Here is a tiny trained network, its code and every weight. The questions are about switching its units off for an input and a class, where a switched-off unit gives its printed mean instead of its output.

import numpy as np


def w(rows, s, z=0):
    codes = np.array(rows[::2]) - 128.0
    scale = np.full(codes.shape[1], s)
    scale[-1] = z or s
    return codes * scale


def f(y):
    return np.maximum(y, 0)


def log_softmax(a):
    a = a - a.max(-1, keepdims=True)
    return a - np.log(np.exp(a).sum(-1, keepdims=True))


def net(x, mask):
    res = np.array(x, float).reshape(1, 4) / 4 @ E
    y = f(res @ A[0][:, :-1].T + A[0][:, -1])
    res = res + np.where(mask, y, B[0][:, -1]) @ B[0][:, :-1]
    return log_softmax(res[-1] @ U[:, :-1].T + U[:, -1])


A, B = {}, {}
E = w([
[154,246,153,2,110,169,207,31],'x0',
[197,179,114,84,191,92,133,211],'x1',
[149,132,88,79,67,214,171,216],'x2',
[217,137,41,101,30,87,33,151],'x3',
],0.0098)
A[0] = w([
[111,63,103,200,109,99,74,121,235],'neuron 0',
[117,56,134,186,92,147,73,118,167],'neuron 1',
[126,170,164,148,201,48,118,20,254],'neuron 2',
[126,72,95,179,92,83,61,143,89],'neuron 3',
[160,109,114,168,115,88,57,252,143],'neuron 4',
[98,105,120,111,57,220,164,140,182],'neuron 5',
[150,165,98,111,137,54,84,137,199],'neuron 6',
],0.014,0.0035)
B[0] = w([
[197,37,189,152,115,114,112,64,232],'neuron 0',
[113,86,149,142,108,98,172,57,210],'neuron 1',
[140,202,234,132,80,155,161,77,235],'neuron 2',
[211,100,230,177,116,159,101,177,225],'neuron 3',
[95,76,9,130,153,139,131,228,253],'neuron 4',
[158,149,121,147,123,184,227,124,211],'neuron 5',
[122,115,84,41,109,149,113,136,192],'neuron 6',
],0.016,0.019)
U = w([
[70,124,61,107,136,103,139,117,99],'0',
[138,102,152,166,82,149,150,83,192],'1',
[135,251,156,52,93,214,158,110,252],'2',
[66,157,106,143,173,117,139,139,8],'3',
[118,155,210,187,132,79,112,58,22],'4',
[150,94,120,155,139,91,75,152,8],'5',
[133,153,146,169,196,128,164,145,59],'6',
],0.013,0.0027)

Each question gives the input, the list of numbers given to net, and the class t.
The units are the neurons (one row each of A and B). Each row of codes is followed by its name. A weight is (code - 128) times the scale printed after its matrix; where a second scale follows, it is the last column's (A, B and U).
mask holds one flag per neuron, in row order. A switched-off neuron (its flag False) gives its mean, the last column of its row in B, instead of its output. The means were averaged over made-up inputs and are rounded, as every weight is.
A unit's drop is (log p(t) with every unit on - log p(t) with that unit switched off) / (log p(t) with every unit on - log p(t) with every unit switched off).
The circuit of an input: a set's keep is (log p(t) with only the set's units on - log p(t) with every unit switched off) / (log p(t) with every unit on - log p(t) with every unit switched off). Starting from all 7 units, units are removed one at a time, each time the one whose removal leaves the highest keep (on an exact tie, the one counted first), for as long as the keep stays at least 0.8.
units of the circuit, in order: the units of the circuit, biggest drop first
most important unit: the unit with the biggest drop
top k neurons: the k neurons with the biggest drops, biggest first
drop of u: that unit's drop, to one decimal
input [-2,8,-3,2], class 5: most important unit : neuron 5
input [-5,-3,-2,3], class 5: top 2 neurons : [neuron 2; neuron 4]
input [-4,1,-1,-2], class 5: units of the circuit, in order : [neuron 2; neuron 5]
input [1,6,-3,8], class 0: units of the circuit, in order : [neuron 6; neuron 4]
input [-7,-5,-3,-4], class 4: top 2 neurons : [neuron 5; neuron 6]
input [-5,7,6,-8], class 3: units of the circuit, in order : [neuron 3; neuron 0]
input [-4,3,4,-3], class 0: units of the circuit, in order : [neuron 3; neuron 2]
input [0,4,-1,-8], class 2: top 2 neurons : [neuron 0; neuron 1]
input [1,-1,-5,1], class 4: top 2 neurons : [neuron 5; neuron 4]
input [-6,-5,6,8], class 5: top 2 neurons : [neuron 4; neuron 2]
input [5,-7,-6,-4], class 2: top 2 neurons : [neuron 0; neuron 2]
input [-1,8,1,4], class 0: drop of neuron 6 : 0.0
input [-5,5,-5,1], class 5: drop of neuron 4 : 0.9
input [-3,-1,-4,8], class 5: units of the circuit, in order : [neuron 4]
input [-7,-4,-1,-8], class 4: drop of neuron 4 : 0.2
input [0,3,-1,4], class 5: drop of neuron 2 : 0.1
